Below is a small trained network, with its code and all its weights. Each question gives an input and a class and asks what happens when units are switched off, that is, made to give their printed mean instead of their output.

import numpy as np


def w(rows, s, z=0):
    codes = np.array(rows[::2]) - 128.0
    scale = np.full(codes.shape[1], s)
    scale[-1] = z or s
    return codes * scale


def f(y):
    return y / 2 * (1 + np.tanh(0.7978845608 * (y + 0.044715 * y**3)))


def log_softmax(a):
    a = a - a.max(-1, keepdims=True)
    return a - np.log(np.exp(a).sum(-1, keepdims=True))


def net(x, mask):
    res = np.array(x, float).reshape(1, 5) / 4 @ E
    y = f(res @ A[0][:, :-1].T + A[0][:, -1])
    res = res + np.where(mask, y, B[0][:, -1]) @ B[0][:, :-1]
    return log_softmax(res[-1] @ U[:, :-1].T + U[:, -1])


A, B = {}, {}
E = w([
[95,122,114,127,104,3,2,207,194,120],'x0',
[75,176,30,207,151,81,156,75,105,84],'x1',
[231,89,54,109,196,130,89,87,165,221],'x2',
[205,38,170,164,45,209,104,197,203,79],'x3',
[197,74,26,226,245,114,181,90,213,146],'x4',
],0.0067)
A[0] = w([
[161,59,110,128,186,151,64,186,200,114,141],'N1',
[94,101,177,139,43,125,65,207,89,81,184],'N2',
[242,115,193,57,141,167,147,168,156,151,220],'N3',
[175,76,177,183,134,149,89,186,99,210,106],'N4',
[43,166,164,146,76,115,67,228,122,29,250],'N5',
[253,159,204,35,97,164,118,108,81,171,210],'N6',
],0.0065,0.0022)
B[0] = w([
[199,140,69,104,155,140,147,124,138,153,190],'N1',
[34,78,199,65,88,84,148,134,240,132,227],'N2',
[48,67,113,79,162,218,68,184,102,126,197],'N3',
[196,80,130,75,99,159,113,185,204,109,156],'N4',
[103,198,217,35,180,1,199,127,151,132,255],'N5',
[52,83,55,166,61,174,32,205,30,122,205],'N6',
],0.0083,0.0086)
U = w([
[230,24,104,108,181,185,53,199,215,140,133],'0',
[82,3,200,125,51,214,123,208,67,50,30],'1',
[121,159,79,218,205,55,208,61,105,78,247],'2',
[93,175,137,103,85,136,48,160,55,98,1],'3',
[111,112,232,16,70,23,204,197,210,52,68],'4',
],0.0052,0.003)

Each question gives the input, the list of numbers given to net, and the class t.
The units are the neurons (one row each of A and B). Each row of codes is followed by its name. A weight is (code - 128) times the scale printed after its matrix; where a second scale follows, it is the last column's (A, B and U).
mask holds one flag per neuron, in row order. A switched-off neuron (its flag False) gives its mean, the last column of its row in B, instead of its output. The means were averaged over made-up inputs and are rounded, as every weight is.
A unit's drop is (log p(t) with every unit on - log p(t) with that unit switched off) / (log p(t) with every unit on - log p(t) with every unit switched off).
The circuit of an input: a set's keep is (log p(t) with only the set's units on - log p(t) with every unit switched off) / (log p(t) with every unit on - log p(t) with every unit switched off). Starting from all 6 units, units are removed one at a time, each time the one whose removal leaves the highest keep (on an exact tie, the one counted first), for as long as the keep stays at least 0.8.
units of the circuit, in order: the units of the circuit, biggest drop first
most important unit: the unit with the biggest drop
top k neurons: the k neurons with the biggest drops, biggest first
drop when u is switched off: that unit's drop, to one decimal
input [1,-4,2,-1,2], class 0: most important unit -> N5
input [2,-6,-6,5,7], class 0: top 3 neurons -> N1, N3, N5
input [7,-5,-2,-7,8], class 2: units of the circuit, in order -> N3, N2
input [-1,-5,-4,6,6], class 0: units of the circuit, in order -> N1, N5
input [-6,-5,4,1,0], class 1: top 2 neurons -> N6, N3
input [-5,6,1,6,1], class 2: top 4 neurons -> N6, N2, N3, N4
input [-7,4,-8,0,2], class 2: units of the circuit, in order -> N2, N3
input [-8,-6,-8,-7,-2], class 1: top 2 neurons -> N6, N5
input [-2,-4,-4,-3,7], class 2: top 2 neurons -> N2, N6
input [6,-2,8,-6,-8], class 3: top 2 neurons -> N6, N5
input [-8,-5,5,-6,-2], class 1: drop when N3 is switched off -> 0.1
input [0,7,0,-2,-3], class 2: drop when N2 is switched off -> 0.5
input [6,-7,3,-2,-2], class 0: drop when N4 is switched off -> 0.2
input [-7,-7,7,-5,-3], class 1: units of the circuit, in order -> N6
